Below are the code and all the weights of a small trained network. Each question names an input and a class and asks about switching units off, where a switched-off unit gives its printed mean instead of its output.

import numpy as np


def w(rows, s, z=0):
    codes = np.array(rows[::2]) - 128.0
    scale = np.full(codes.shape[1], s)
    scale[-1] = z or s
    return codes * scale


def f(y):
    return np.maximum(y, 0)


def log_softmax(a):
    a = a - a.max(-1, keepdims=True)
    return a - np.log(np.exp(a).sum(-1, keepdims=True))


def net(x, mask):
    res = np.array(x, float).reshape(1, 3) / 4 @ E
    y = f(res @ A[0][:, :-1].T + A[0][:, -1])
    res = res + np.where(mask, y, B[0][:, -1]) @ B[0][:, :-1]
    return log_softmax(res[-1] @ U[:, :-1].T + U[:, -1])


A, B = {}, {}
E = w([
[32,52,62,26,205],'x0',
[136,115,118,120,110],'x1',
[111,11,254,208,123],'x2',
],0.0097)
A[0] = w([
[120,132,123,94,139,73],'neuron 1',
[166,64,115,69,181,61],'neuron 2',
[56,71,107,103,201,84],'neuron 3',
[92,247,22,109,110,187],'neuron 4',
[151,53,205,154,173,160],'neuron 5',
[1,77,27,107,145,79],'neuron 6',
[135,45,164,169,153,145],'neuron 7',
[171,184,182,65,209,202],'neuron 8',
[158,195,79,90,137,165],'neuron 9',
[167,224,175,172,65,24],'neuron 10',
[94,51,140,154,83,191],'neuron 11',
[228,149,115,213,130,31],'neuron 12',
[177,77,132,124,135,200],'neuron 13',
[72,47,249,133,80,180],'neuron 14',
[142,179,176,168,145,32],'neuron 15',
[93,151,183,150,182,177],'neuron 16',
[75,76,144,193,131,146],'neuron 17',
[62,90,131,79,194,58],'neuron 18',
[37,81,96,102,225,75],'neuron 19',
[154,171,66,108,147,167],'neuron 20',
[221,178,199,168,92,7],'neuron 21',
],0.0099,0.0017)
B[0] = w([
[119,132,143,143,117,149],'neuron 1',
[204,193,224,89,93,175],'neuron 2',
[222,197,177,105,45,215],'neuron 3',
[42,43,73,255,192,243],'neuron 4',
[107,57,47,165,148,216],'neuron 5',
[235,164,162,83,133,237],'neuron 6',
[47,103,70,238,193,203],'neuron 7',
[116,117,105,154,137,158],'neuron 8',
[48,60,109,228,190,200],'neuron 9',
[178,180,187,33,63,222],'neuron 10',
[27,82,109,99,134,190],'neuron 11',
[247,140,133,89,41,203],'neuron 12',
[93,131,152,149,150,156],'neuron 13',
[50,70,114,202,233,245],'neuron 14',
[123,184,173,77,143,172],'neuron 15',
[73,92,118,96,135,160],'neuron 16',
[109,57,30,139,196,190],'neuron 17',
[229,225,170,100,106,205],'neuron 18',
[250,101,211,71,80,229],'neuron 19',
[26,47,16,245,215,190],'neuron 20',
[197,164,124,64,54,227],'neuron 21',
],0.0064,0.012)
U = w([
[42,101,69,170,228,255],'0',
[241,212,254,43,45,1],'1',
],0.012,0.00084)

Each question gives the input, the list of numbers given to net, and the class t.
The units are the neurons (one row each of A and B). Each row of codes is followed by its name. A weight is (code - 128) times the scale printed after its matrix; where a second scale follows, it is the last column's (A, B and U).
mask holds one flag per neuron, in row order. A switched-off neuron (its flag False) gives its mean, the last column of its row in B, instead of its output. The means were averaged over made-up inputs and are rounded, as every weight is.
A unit's drop is (log p(t) with every unit on - log p(t) with that unit switched off) / (log p(t) with every unit on - log p(t) with every unit switched off).
k most important neurons: the k neurons with the biggest drops, biggest first
drop when u is switched off: that unit's drop, to one decimal
input [-8,-5,8], class 0: 3 most important neurons => neuron 14; neuron 7; neuron 5
input [-5,-4,-5], class 0: 2 most important neurons => neuron 4; neuron 20
input [-3,-4,-3], class 0: 3 most important neurons => neuron 19; neuron 3; neuron 6
input [-3,7,-3], class 0: 2 most important neurons => neuron 19; neuron 3
input [-3,-7,3], class 0: 4 most important neurons => neuron 19; neuron 3; neuron 6; neuron 18
input [-5,-4,5], class 0: 3 most important neurons => neuron 14; neuron 19; neuron 7
input [-1,-3,0], class 1: 4 most important neurons => neuron 4; neuron 14; neuron 20; neuron 7
input [-4,-8,-5], class 0: most important neuron => neuron 4
input [7,-1,-5], class 1: drop when neuron 19 is switched off => 0.1
input [5,-2,-4], class 1: drop when neuron 19 is switched off => 0.4
